Below is a small trained network, with its code and all its weights. Each question gives an input and a target symbol and asks what happens when units are switched off, that is, made to give their printed mean instead of their output.

import numpy as np


def w(rows, s, z=0):
    codes = np.array(rows[::2]) - 128.0
    scale = np.full(codes.shape[1], s)
    scale[-1] = z or s
    return codes * scale


def norm(h):
    return h / np.sqrt((h * h).mean(-1, keepdims=True) + 1e-5)


def f(y):
    return np.maximum(y, 0)


def softmax(a):
    e = np.exp(a - a.max(-1, keepdims=True))
    return e / e.sum(-1, keepdims=True)


def log_softmax(a):
    a = a - a.max(-1, keepdims=True)
    return a - np.log(np.exp(a).sum(-1, keepdims=True))


def net(x, mask):
    ids = ['αγεζπτφ'.index(c) for c in x.split()]
    T = len(ids)
    res = E[ids] + P[:T]
    u = 0
    for l in range(2):
        q, k, v = (norm(res) @ M[l].T for M in (Q, K, V))
        z = softmax(np.where(np.tri(T) > 0, q @ k.T / 2**0.5, -1e9)) @ v
        res = res + np.where(mask[u], z, O[l][:, -1]) @ O[l][:, :-1]
        u += 1
        y = f(norm(res) @ A[l][:, :-1].T + A[l][:, -1])
        res = res + np.where(mask[u : u + 8], y, B[l][:, -1]) @ B[l][:, :-1]
        u += 8
    return log_softmax(norm(res)[-1] @ U[:, :-1].T + U[:, -1])


Q, K, V, O, A, B = {}, {}, {}, {}, {}, {}
E = w([
[211,195,208,173,255,114,114],'α',
[78,38,75,101,75,184,53],'γ',
[80,116,159,106,159,114,117],'ε',
[155,146,114,113,172,106,97],'ζ',
[169,172,105,85,79,185,54],'π',
[241,227,39,146,183,164,123],'τ',
[117,214,141,76,184,112,79],'φ',
],0.0097)
P = w([
[162,131,154,142,84,80,137],'0',
[130,124,77,211,93,125,142],'1',
[171,129,206,43,242,255,78],'2',
[98,196,238,179,71,155,199],'3',
[99,149,88,171,77,119,87],'4',
[40,249,33,11,216,217,242],'5',
],0.0088)
Q[0] = w([
[76,16,40,74,99,39,82],'0.h1',
[245,171,21,60,107,3,19],'0.h1',
],0.0055)
K[0] = w([
[17,93,67,142,48,190,192],'0.h1',
[114,145,114,165,161,214,255],'0.h1',
],0.0087)
V[0] = w([
[175,1,80,145,146,164,207],'0.h1',
[183,150,181,122,151,75,66],'0.h1',
],0.0062)
O[0] = w([
[196,132,79,110,158,135,129,2],'0.h1',
[56,107,254,170,198,161,24,234],'0.h1',
],0.0088,0.0042)
A[0] = w([
[166,47,41,104,105,162,98,27],'0.n1',
[133,132,81,232,98,14,170,91],'0.n2',
[176,160,190,157,254,78,197,78],'0.n3',
[23,224,104,108,178,162,192,3],'0.n4',
[143,218,149,201,140,49,144,75],'0.n5',
[246,72,94,142,105,55,70,58],'0.n6',
[50,124,248,101,118,43,223,182],'0.n7',
[127,121,93,31,234,206,86,247],'0.n8',
],0.0071,0.004)
B[0] = w([
[172,144,101,112,43,198,110,168],'0.n1',
[138,160,101,195,110,96,173,150],'0.n2',
[140,70,180,73,72,131,82,174],'0.n3',
[132,24,140,91,147,208,152,178],'0.n4',
[133,188,82,114,90,109,116,164],'0.n5',
[131,127,160,72,182,90,1,154],'0.n6',
[184,138,55,100,67,139,149,205],'0.n7',
[78,144,183,95,154,238,204,255],'0.n8',
],0.0089,0.0073)
Q[1] = w([
[90,146,86,188,213,111,135],'1.h1',
[175,157,255,163,54,124,135],'1.h1',
],0.0089)
K[1] = w([
[109,113,147,253,208,119,211],'1.h1',
[68,80,212,15,134,44,22],'1.h1',
],0.0069)
V[1] = w([
[150,149,58,66,184,252,125],'1.h1',
[245,215,254,83,135,176,204],'1.h1',
],0.0068)
O[1] = w([
[146,174,94,154,84,253,8,211],'1.h1',
[231,217,54,254,169,81,169,254],'1.h1',
],0.0075,0.0023)
A[1] = w([
[77,102,191,53,78,131,126,160],'1.n1',
[137,87,32,110,78,89,177,6],'1.n2',
[174,180,157,101,126,69,51,95],'1.n3',
[173,90,75,191,135,168,148,163],'1.n4',
[83,109,178,112,254,178,110,65],'1.n5',
[208,143,200,133,142,181,64,118],'1.n6',
[158,77,61,189,161,49,31,32],'1.n7',
[120,100,76,158,69,114,207,3],'1.n8',
],0.0087,0.0043)
B[1] = w([
[167,135,67,97,163,89,132,239],'1.n1',
[97,92,157,96,118,193,174,144],'1.n2',
[67,144,87,177,87,191,167,186],'1.n3',
[142,102,158,77,201,57,96,168],'1.n4',
[132,69,166,81,187,223,133,232],'1.n5',
[119,43,96,87,166,119,145,254],'1.n6',
[5,171,176,49,86,92,83,144],'1.n7',
[135,121,128,188,144,199,199,140],'1.n8',
],0.011,0.0066)
U = w([
[69,77,184,151,230,176,61,39],'α',
[196,117,111,33,91,178,61,216],'γ',
[115,159,45,140,77,171,255,7],'ε',
[12,219,185,109,79,109,103,108],'ζ',
[182,135,177,254,129,111,121,161],'π',
[227,211,23,190,188,130,100,7],'τ',
[193,129,100,60,138,15,153,72],'φ',
],0.0096,0.0021)

Each question gives the input, a string of symbols that net reads in full, and the target symbol t.
The units are the heads (2 rows each of Q, K, V and O) and the neurons (one row each of A and B). Each row of codes is followed by its name. A weight is (code - 128) times the scale printed after its matrix; where a second scale follows, it is the last column's (O, A, B and U).
mask holds one flag per unit, layer by layer, with each layer's heads first. A switched-off unit (its flag False) gives its mean, the last column of its rows in O or B, instead of its output. The means were averaged over made-up inputs and are rounded, as every weight is.
A unit's drop is (log p(t) with every unit on - log p(t) with that unit switched off) / (log p(t) with every unit on - log p(t) with every unit switched off).
The circuit of an input: a set's keep is (log p(t) with only the set's units on - log p(t) with every unit switched off) / (log p(t) with every unit on - log p(t) with every unit switched off). Starting from the 12 units with the biggest drops (on a tie, the unit counted first), units are removed one at a time, each time the one whose removal leaves the highest keep (on an exact tie, the one counted first), for as long as the keep stays at least 0.8.
circuit, biggest first: the units of the circuit, biggest drop first
most important unit: the unit with the biggest drop
k most important neurons: the k neurons with the biggest drops, biggest first
drop of u: that unit's drop, to one decimal
input ε π γ ζ, target φ: most important unit	0.n8
input π ε α τ ε, target ε: circuit, biggest first	0.h1; 0.n2
input π φ π α, target ε: 3 most important neurons	1.n3; 0.n7; 0.n8
input γ π π φ, target γ: 2 most important neurons	0.n6; 0.n7
input π ζ ε ζ φ, target ζ: circuit, biggest first	0.h1; 0.n8; 1.n5; 0.n5
input φ γ γ α, target ζ: 4 most important neurons	0.n4; 0.n8; 0.n7; 0.n5
input ε α π α, target φ: 2 most important neurons	0.n8; 0.n3
input γ π ε τ, target γ: 3 most important neurons	0.n6; 0.n3; 0.n8
input γ ε φ ε, target γ: circuit, biggest first	0.n7; 0.n8
input π γ φ ζ π, target ζ: circuit, biggest first	0.n4; 0.h1; 1.n5; 0.n7
input φ τ γ ε, target ζ: circuit, biggest first	0.h1; 0.n7; 0.n8; 1.n5
input τ γ ζ ζ, target τ: circuit, biggest first	1.h1; 0.h1
input ε φ π τ, target φ: 4 most important neurons	0.n8; 0.n4; 0.n3; 0.n1
input α α γ ζ π, target ζ: most important unit	0.n4
input π φ π τ, target ε: 3 most important neurons	0.n8; 0.n5; 1.n5
input α γ γ γ, target π: 3 most important neurons	0.n3; 0.n4; 0.n8
input γ φ τ ζ, target γ: 2 most important neurons	0.n7; 0.n6
input γ φ ζ φ, target γ: 2 most important neurons	0.n7; 0.n6
input ε π ε φ, target φ: 3 most important neurons	0.n8; 0.n7; 1.n1
input τ α ζ φ, target τ: most important unit	1.h1
input φ φ γ α ζ, target ζ: 2 most important neurons	0.n8; 0.n4
input ε ζ ζ π, target φ: 2 most important neurons	0.n8; 1.n1
input τ α τ ζ, target τ: drop of 0.n4	0.0
input ε α γ π ζ, target ζ: drop of 0.n8	0.7
input τ ζ τ φ π, target τ: drop of 0.n5	-0.1
